[ -9.8   7.6   3.0   4.0   3.4  -0.1  -2.3  13.0   8.8  -3.5   0.6   0.6
   3.6  -4.3   7.6   3.1 -11.2   9.3  12.9   5.7   1.3   9.9  16.6  -2.6
  -7.9   1.6   2.0  22.5  -9.7  -1.2 -13.4   4.1   8.7] => <6>
[ -3.0   0.5  -2.3  -1.2   1.4  -5.6 -12.2  59.7  29.5  -3.3  -3.7   2.0
  30.8  -4.9  12.6  -2.4 -27.6   5.3  22.3  19.4  -5.6  14.8  60.0   2.5
  13.2  -6.8   6.9  63.7  18.5  -6.9   7.2  41.9  48.6] => <11>
[ -3.7  -0.1  -2.3  -4.4   2.7  -1.6   2.2  15.4   4.9   2.6  11.9  -2.2
   7.3  -4.8  10.0  -3.4  -3.2 -18.9  19.1   8.4   7.2  -3.4  12.0   0.9
   4.2  12.2  -3.3  11.0   8.1  -3.6  -3.5   2.5  20.6] => <11>
[ -1.0   4.6  -7.3  -2.0  -1.5  -5.8   7.8  22.3   5.5   7.4   1.7   0.2
   0.6  -5.5  12.4  -5.7  13.6  -9.2  33.3  13.3   6.2  -1.8  10.2  -2.7
 -14.4  -4.6   8.7  24.0  17.8   5.8  -5.7   0.1  18.3] => <6>
[ -7.9   0.4   0.6  -2.6  -0.2  -0.3   4.7  20.3   3.8   6.5   1.7 -28.2
   9.2  -5.8   9.4   0.4   3.0  -0.1  16.7  13.5   2.8   4.9  20.8  -6.9
 -17.1  -0.4   0.4  22.0   9.4  -4.2  -9.2  -0.3  10.0] => <11>
[  3.1  -3.4  -1.9 -10.0  -2.5  -0.1  -4.6  -3.4   3.9   5.1  -0.1  -1.8
  -0.7  -5.4 -10.3   2.2   7.0   6.0  -1.0   2.3  -1.1   5.5  -2.8  -3.9
  -6.8  -0.7  16.5   6.3  -2.7   7.7 -19.4  -2.8   2.5] => <11>
[ 0.0 -0.5  6.8  4.4 -1.6  1.0 -0.4  8.5  2.3 -0.3  0.0  1.7  3.5 -2.3
 -4.7 -1.9 -5.5  5.3  7.8  8.3  0.1  0.7  0.7  0.6  0.7  1.6  2.8 15.2
  0.3 -1.9 -7.3 -2.0  6.0] => <11>
[  1.7  -0.3  -4.2   0.4   0.0  -5.7 -14.3  18.3  -1.9   0.6  11.0  -2.9
  -2.5  -3.7  -6.2 -11.5  -4.7   1.3  17.4   7.4   3.2   9.6  17.4  -3.6
 -10.1  -7.2   4.7  21.0  -8.7  -2.1 -11.0  -3.4  15.9] => <11>
[  0.3  -3.0   1.3   3.8   0.7   0.3  -7.6   6.0  -5.2  -3.0  -0.1  -4.3
   0.7  -4.6  -7.2   0.4 -12.6   2.7   8.1   2.7   0.4   7.8   6.3  -6.0
  -7.6   2.0   2.5  15.7  -2.5   1.1 -11.1  -4.1   9.5] => <11>
[-2.4 -0.2 -3.8 -0.6  0.2 -8.0 -4.6 16.4 -6.7 -6.5  1.2  1.7 15.6 -9.9
 -5.4  4.8 -5.9 -0.7  4.1  6.8 -9.7  8.0 12.5 -8.0  6.7  1.2 -0.8 20.2
  7.5  3.8 -3.3  2.9 12.2] => <6>
[-10.2   8.8  -0.9  -5.0   0.8  -6.1  -6.8   5.0   5.7   0.8   2.1  -1.4
   7.9  -2.4   1.7   1.1   3.4   2.6   0.3   3.2  -2.7   5.2  16.2   6.1
   3.2   1.1  -3.6  12.9   5.6  -2.7  -9.3   0.7  12.3] => <6>
[-1.2 10.6  2.9 -1.2 -0.6 -0.4 -8.4 15.2  8.9  3.7 -3.3  1.1  6.9 -3.9
 -4.4  0.1 -9.7  3.8 10.9  9.4  1.7  5.0 24.3  1.1  0.2 -1.2 -2.4 25.8
  5.3 -3.5 -5.8 -0.1 13.4] => <11>
[-0.4 -4.4  1.0  0.3  4.3  1.8 -7.7  7.4  4.1 -3.1 -1.5  2.1  7.2 -4.8
  0.9  5.5 -9.3 -1.8  1.0  4.5  0.3  5.8  2.6  3.2  3.3  6.2  1.5 16.4
  6.2  2.7  1.1 -1.8 10.5] => <6>
[ -3.5   5.1  -8.5  -3.1   3.0   1.0  -3.6  14.9   5.4  -1.2   3.6  -3.0
  12.6 -12.3  -2.3  -5.1  -2.9   0.8   9.9   6.0  -3.1   1.9  11.8  -7.8
  -8.3   6.6  -2.2  19.9   1.6  -1.6  -3.7   3.5   0.6] => <6>
[ -6.3  -8.3 -22.8   3.1   1.8   1.6   3.7  17.7  12.6   1.6  -2.7  -0.5
   1.6  -9.9  -3.2  -2.5  -4.9   1.9  24.9  12.2   1.4  -5.1  11.5  -2.9
 -20.0   0.5   3.9  20.6  -6.3  -1.5  -5.4  -4.5   5.3] => <6>
[-0.4 -4.2  0.9  2.8  0.0 -3.8 -7.8 15.1  6.1  7.2  1.3  1.2  2.3 -2.4
  7.9 -0.6  1.4 -3.1 12.7 10.5  1.5  3.1 23.7  0.0 -5.0 -3.4 -0.3 21.2
 10.8  0.8 -2.8  1.3 21.7] => <6>
[ -0.3  -4.2   1.0  -4.5  -5.8  -0.6  -2.3  20.2   9.6   3.5   2.9   1.5
   8.6  -7.5   7.4  -0.6   1.2   1.0  20.8   2.1  -2.2  -7.0  31.1   3.0
  -5.8  -0.9  -0.7  35.1   4.6   1.2 -10.9  -0.3  21.1] => <6>
[ -0.8  -3.2  -1.6  -8.4  -0.1   3.6  -5.3  19.2  16.7   0.6  -0.8  -1.1
   5.0  -5.3   1.8  -1.1  -2.3  10.2   9.0   1.5   9.1   4.9  29.5   2.2
  -1.8   0.8   1.6  26.1   5.5  -2.3  -8.3 -10.3  18.4] => <11>
[ -2.8   0.7  -0.5   7.7  -1.8  -6.3  -4.8  17.3   1.4  -1.3   4.6   1.4
   4.5 -14.1  -1.1  -1.0  -6.6  -5.8  20.2  13.9   1.9   6.4   9.7  -3.5
 -11.5  -0.9   2.8  18.4   9.7  -1.0  -2.2  -1.1  19.7] => <11>
[  0.8  -1.0   0.4   0.2  -1.0  -3.8  -6.6  12.3   6.0  -6.2  -0.2   0.6
  10.6  -8.6  -8.1 -10.6 -10.5   4.8   5.7   1.2   0.9  10.6  18.5   1.9
  -0.8  -2.5   1.9  28.8  -2.5  -1.5 -10.0  -5.6   3.6] => <11>
[ -0.5  -2.5   5.1  -0.2  -2.1  -0.6  -6.8  11.5  -0.4   3.1  10.9  -1.4
   2.5  -8.3  -4.9  -3.2  18.3   1.3  13.9   7.4   1.3   4.8  20.4   4.9
  -9.8  -0.2  -4.6  18.6   0.2  -0.8 -14.8  -6.9  16.7] => <11>
[  0.9  -0.6   4.0  -2.0   1.4   2.3  -9.3  16.2   7.4  -1.9   2.9  -1.2
   2.7   0.0 -11.0  -1.3 -18.9   9.5  -1.3  -1.9  -0.7  11.4  21.0  -0.1
   3.3   6.9   0.5  25.7  -8.9  -2.7  -3.1  -2.4   4.4] => <11>

[ -0.6 -13.4  -9.2  -9.0  -2.6 -15.4 -19.1  -4.9   8.8  -0.9   1.2 -11.3
  -4.1   1.9 -16.1  12.2   1.8 -10.4  -2.6  -5.5 -10.9  -4.3   1.3  12.5
  -2.0  13.1  -0.9  -7.7  -4.0  -1.5  -9.6   1.5  -7.6] => <30>
[ -0.2  -3.9  -6.5  -3.6  -0.3  -7.7 -12.7  -6.0   4.0  -2.4  -1.6  -7.1
   0.6   0.5  -9.1   8.2   4.4  -2.5  -2.7  -5.1  -6.6  -5.8  -4.9   8.7
  -3.5   5.5  -0.2  -7.5  -1.9  -1.7  -0.1   1.6  -7.6] => <20>
[ -0.9  -8.2  -4.0  -9.7   0.3 -15.1 -13.8   1.0   7.8  -5.7   1.0 -10.1
  -1.9   2.1 -17.2   7.5   2.8  -5.4   1.1  -3.4  -7.9  -3.4   2.1   9.4
   3.6   7.1   1.9  -6.0  -3.8   0.2  -6.6   2.0  -6.5] => <30>
[  2.1  -0.1  -5.7  -5.6  -1.0  -3.5  -7.9  -6.1   3.2  -1.4  -1.8  -8.4
   5.7   1.5 -10.6   9.5   2.7  -2.7  -2.4  -2.0  -6.3  -2.0  -3.5   9.1
  -3.6   4.7  -2.6  -6.6  -1.6  -2.6  -2.2   0.3  -6.7] => <21>
[ -2.9  -1.3  -2.2  -3.7  -1.9   0.2  -8.6  -2.5   6.2  -0.8  -0.7  -4.5
   1.0  -1.2 -10.7   3.3   7.7   2.0  -2.1  -1.9  -4.6  -2.6  -1.6  10.1
  -1.8   0.5   1.9  -5.8   4.6  -5.0   4.3   5.1  -2.8] => <21>
[ 1.8  0.3 -3.5 -4.0 -0.1 -4.3 -6.5 -3.4  3.3 -4.2 -0.1 -5.6 -0.2  0.5
 -9.3  4.7 -0.7 -3.0 -0.2 -1.6 -4.3 -1.9  1.8 10.0  0.1  3.0 -1.0 -6.0
 -1.4 -3.6 -2.3  1.6 -3.2] => <30>
[  0.1  -8.0  -6.6  -9.6  -1.4 -14.2 -13.1  -0.6   6.2  -3.5   1.2  -7.2
  -2.1   4.5 -15.5   7.5   1.0  -9.9   3.1  -4.2  -6.7  -5.0   1.9   8.3
   2.0   8.9  -1.6  -5.8  -5.2   2.8  -7.4   2.5  -7.7] => <30>
[  1.1  -7.5 -14.4  -8.1  -3.7 -20.3 -17.3 -11.4   6.1   4.9   0.0 -13.5
  -4.4   1.6  -8.2  15.2  -2.2 -12.2   2.1  -6.9 -11.0  -8.5  -5.4  10.9
  -5.5  16.6  -2.7  -8.6  -9.7   4.7 -14.0  -2.3 -10.3] => <12>
[ -2.0  -3.6  -6.3  -3.7  -0.3  -7.9 -10.7  -5.7   2.1  -1.8  -1.6 -10.4
  -1.3   0.9  -7.0   8.9   1.5  -5.2  -0.2  -6.7  -6.3  -4.7  -5.1   9.7
  -3.1   6.7   1.7  -4.9  -4.4  -0.5  -4.9  -0.1 -10.2] => <30>
[ -1.8  -9.9  -0.6  -7.7  -1.8 -11.2 -10.2   4.1   7.4  -5.1   0.7  -5.2
  -2.9   0.9 -17.1   3.8   5.6  -5.4   1.5  -0.2  -3.4  -3.8   0.0   3.4
   3.7   3.1   2.4  -2.3   0.7   1.5  -4.4   2.8  -8.9] => <12>
[  5.8  -6.0 -14.6  -6.5  -3.7 -10.6 -17.1 -11.4   5.8  -0.7   1.5 -11.5
  -2.4   1.8 -10.1  13.1  -7.6 -16.0   0.0  -5.4 -11.1  -2.5   6.8  17.2
  -4.0  19.6  -3.9 -12.5 -11.8  -0.1 -17.5  -1.7  -3.7] => <14>
[  1.6  -4.5  -4.8  -7.8  -0.6  -6.9 -12.8  -2.6   9.5  -4.9   1.2  -8.1
  -0.3   1.5 -16.6   9.0   3.5  -1.3   0.0  -4.0  -6.9  -4.2   1.1  14.2
   0.1   5.7   6.2 -10.0  -1.9  -1.2  -4.5   4.3  -4.3] => <14>
[ 10.6  15.0 -16.7  -5.8  -1.8   0.0  -1.1 -16.8  -3.0  -9.0  -3.8 -13.6
   4.1   1.9  -9.0  20.7  -4.0 -11.3   6.7  -8.2  -8.5  -9.6  -9.0  22.5
  -5.1  14.0  -7.6 -10.6 -10.5   2.2  -7.0  -5.4  -9.0] => <25>
[ -1.6  -7.0  -4.8  -5.5  -1.2 -12.4 -11.9  -1.7   4.2  -0.8   0.6  -6.0
  -3.4   0.6  -6.3   5.5   0.0  -7.1   1.3  -2.4  -5.0  -4.0   1.1   5.3
  -0.3   7.2   0.9  -0.4  -5.3   3.1  -9.4  -0.5  -4.6] => <12>
[  0.6  -5.8 -10.4  -4.0  -0.9  -8.1 -14.9 -11.8   4.9   1.4  -1.9  -8.2
  -0.4  -1.1  -5.1  12.8   2.4  -2.0  -4.6  -6.5  -7.1  -4.1  -5.8  11.3
  -7.9   8.7  -6.3  -8.1  -1.4  -3.3  -3.3  -1.6  -6.1] => <20>
[ -5.3 -16.5  -4.8  -9.5   0.2 -20.3 -22.8  -1.6   9.4  -1.8   0.6  -8.7
  -7.3   3.7 -15.4   9.8   6.0  -6.7  -5.3  -4.7 -11.5  -4.4  -3.4   4.8
  -3.1   7.5   1.8  -5.7  -4.2   1.7  -8.9   1.8 -11.3] => <24>
[  1.7  -7.0  -6.4  -5.8  -0.9 -11.8 -14.3  -4.3   5.4  -2.0  -1.8  -9.2
  -0.9   1.5 -10.1  11.2   3.9  -6.2   1.0  -6.0  -8.7  -7.3  -5.9   7.9
   2.4   8.3   1.2  -5.7  -5.3  -1.3  -5.4   0.8  -9.5] => <14>
[  1.4  -2.1  -9.4  -0.8  -1.3  -1.2 -12.5  -9.3   5.9   1.1  -0.2  -6.6
  -4.9   0.3  -6.7   7.4   2.9  -1.3  -4.8  -6.0  -8.6  -1.3   0.2  13.7
  -3.4   4.6  -5.7  -8.8   1.4  -7.8  -0.6   2.6  -2.7] => <21>
[ -2.2 -15.3  -7.4 -12.2  -2.7 -14.9 -23.1  -1.5  13.0  -1.9   1.2 -11.8
  -5.5   2.2 -17.8   8.9   1.9 -12.4  -3.7  -2.6 -10.9  -1.1   8.6  14.3
   0.4  13.6   2.2 -10.0  -3.9  -1.6 -12.8   4.1  -5.0] => <20>
[ -3.1 -13.0  -9.2  -6.6  -4.5 -23.9 -17.9  -8.6   4.0  -0.4   0.4 -11.6
  -5.9   0.1 -10.7  14.3  -1.3 -14.5   3.5  -4.5 -10.5  -7.2   0.9   5.8
  -2.4  15.6  -0.6  -4.9 -10.7   7.2 -16.3  -2.2 -10.9] => <30>
[  0.8  -5.3 -12.9  -7.7  -2.8 -22.3 -14.0  -7.7   3.1  -6.5   2.2 -12.3
  -5.5  -0.6 -10.0  15.2  -4.2 -19.1   7.0  -4.5  -8.0  -7.9  -3.4   7.9
  -1.9  17.6  -1.3  -2.3 -15.4  12.3 -19.6  -4.2 -10.6] => <30>
[ -2.6  -9.6  -7.3  -4.1  -0.4 -12.8 -19.4  -8.4   7.7  -1.7  -2.4  -8.9
  -3.1  -0.1 -11.8  13.6   4.1  -6.3  -2.8  -7.0 -12.3  -5.4  -7.4   8.5
  -6.0   8.3   0.6  -8.5  -2.1  -3.2  -4.6   0.1 -10.0] => <14>
[ -2.9 -10.7  -3.3  -5.0  -2.1 -15.0 -14.0  -6.0   3.3   1.0   0.3  -7.2
  -4.0  -0.4  -2.4   8.0   0.3  -5.7  -1.2  -6.6  -7.0  -6.3  -8.2   2.2
  -4.8   6.9   0.1  -1.6  -6.0   3.6  -7.8  -2.3  -7.9] => <12>
[ -1.3  -6.3  -6.4  -3.2  -2.0 -11.3 -12.4  -4.8   3.2  -0.5   1.2  -8.3
  -2.0   0.7  -7.8   6.1  -2.9  -7.4  -0.2  -3.4  -5.5  -1.5   2.6   4.7
  -1.8   9.0  -4.5  -5.9  -5.0   1.2  -9.6   3.5  -3.6] => <30>
[  2.3  -4.6  -4.3  -3.3  -0.1  -7.0 -10.0  -4.1   7.1  -2.8  -1.6  -6.1
  -0.5   1.9  -9.1   8.7   1.7  -3.4   0.5  -2.4  -3.8  -2.8  -1.5   6.9
  -1.9   5.3   0.0  -4.6  -3.2  -0.1  -4.9   0.4  -5.0] => <30>

[-4.1 -2.6 -3.5  1.9  5.3 -2.8  1.3  6.6  2.0 -0.9 -0.7 -1.4  3.5 -1.3
 -1.9  3.3 -3.6  8.2 -5.3  0.0  5.3 -8.0  6.3 -0.3  3.0  0.8 -3.7 -7.2
  0.7  0.4 -6.2 -2.2  1.4] => Tq
[  0.2   1.0  -0.1   2.8  -1.1 -10.7   0.2   4.9  -7.5  -0.4  -1.7  -4.7
   3.2  -2.1   1.3  10.1  -1.1   2.8   2.6  -1.3  -6.6   4.7  -7.4  -0.6
   4.4   3.1   6.0  -1.6  -3.6   0.0  -7.8   6.5  -5.7] => QR
[ -2.7  -2.3  19.9  18.2   5.5 -24.9   3.3  -0.7  -5.1  -2.9  -2.3 -13.4
   3.2   2.8   5.2   4.3  25.1  -2.7  -3.6  -1.9  -5.8   0.5  16.8   2.8
   7.2  -5.4   1.7   1.3  -3.9  -0.1   5.8   9.2   3.4] => Tq
[ -4.7  -3.1   3.1  -6.1  -1.0  14.1   0.3 -10.4   1.4   3.8   9.9   8.1
   4.0  -1.6   2.1  -6.6 -10.0  -0.1  -4.2   5.1  -1.6  -5.5   2.6   6.3
  -7.0  -1.8  -2.2   1.5  -1.4  -2.6  -3.2  -2.6  -5.2] => Sg
[ -8.4  -0.7   9.3  10.5   3.4 -18.3   0.6  -7.7  -2.8   1.5  -1.2 -14.7
   2.3  -1.8   2.9  -2.2   5.9  -4.9  -1.4   0.7  -8.7   2.5   3.8  -3.3
   6.6  -7.9   0.6   5.3  -1.1  -1.3   4.1  10.1  -4.5] => QG
[  2.1  -2.9   4.6  10.8   3.7 -14.4  -1.1  -3.8  -3.5  -0.1  -4.7  -6.5
   0.5  -2.8   3.1   0.3  10.0  -2.9  -2.5  -0.6  -5.5   3.1   8.0   4.8
   9.3  -1.0  -2.5   5.1  -1.8  -1.3   5.0  11.5  -1.6] => QG
[  7.6  -0.2   0.3   2.4   1.3 -11.7  -0.8   6.4  -2.1  -3.0  -2.7  -5.1
  -1.0   6.9   0.8  10.8   0.2  -1.5   4.2  -2.6  -5.5   5.6 -11.3   1.4
   5.0   5.7   6.1  -4.4  -0.9  -0.8  -2.0   5.4  -1.4] => QR
[-1.2 -0.2  7.6  9.9  0.7 -6.4  3.1 -1.0 -5.2  0.3 -2.1 -1.2 -8.5  5.5
  2.4 -3.4  3.7 -1.6 -1.0 -2.4  1.1  4.4  0.8  5.3  4.7 -0.6 -4.1  1.8
 -1.6  6.4  1.2  7.3 -4.6] => Gj
[ 0.7  1.3 -2.9 -1.4 -2.0 -7.3 -5.4  3.7 -2.6 -1.8  0.4  5.2 -9.4  5.2
  1.5 11.3 -6.5  0.0  2.0  0.2 -1.3  4.7 -9.8  1.9  0.3  2.5  0.6 -0.9
 -2.6  3.8 -3.1  2.1  3.3] => GT
[ -3.3  -1.2   6.3   8.4   2.9 -11.1   3.8   1.5   1.1  -1.5  -2.7  -2.3
 -10.2   1.2   1.5   8.4   6.8   3.0   0.7  -4.1  -1.8   1.5   6.9   0.2
   8.8  -0.2  -2.1   2.2  -0.3  -0.3   1.1  -1.6   0.2] => Gj
[-3.5  0.4  9.4 27.8 -0.9 -6.2 -3.7  8.8  0.9 -4.0 -2.1 -5.7  1.7 -3.7
 -1.0  5.5 10.1  5.3 -3.6 -4.0 -1.2 -3.2 11.7  0.4  7.9 -3.3 -4.1 -8.5
 -0.7 -0.2  1.7  5.0  0.8] => Tq
[  1.6   1.3   0.1  11.5   1.1 -18.9   0.6   2.6  -1.8   2.2  -2.2  -1.8
  -9.4   3.6   2.2   6.9   9.5  -0.9   1.9  -3.4  -4.0  11.5   6.3   3.2
  11.6  -1.2  -8.0   6.6  -1.7   2.2  -2.6   9.4  -0.2] => Gj
[ -0.8  -3.3   6.2   8.1   2.5 -16.1   2.2   4.2  -1.2   0.2  -4.2  -9.3
  -1.7  -0.9   1.6   6.8   8.7  -1.4   1.2  -1.5  -5.7   2.0  -0.8  -6.4
   8.6  -2.0   2.0   1.7   0.0   2.4   2.6   8.3  -3.9] => QR
[-0.1  0.3  7.4  5.3  3.3 -0.5  1.6 -9.5 -2.1  3.9  2.2 -0.5  3.6  3.2
  3.4 -3.5  9.3 -1.5 -0.6  1.1 -2.0  1.6  7.3 -1.2  2.2 -0.2 -2.5  4.9
 -1.4 -0.6  4.0  5.3 -8.7] => Sg
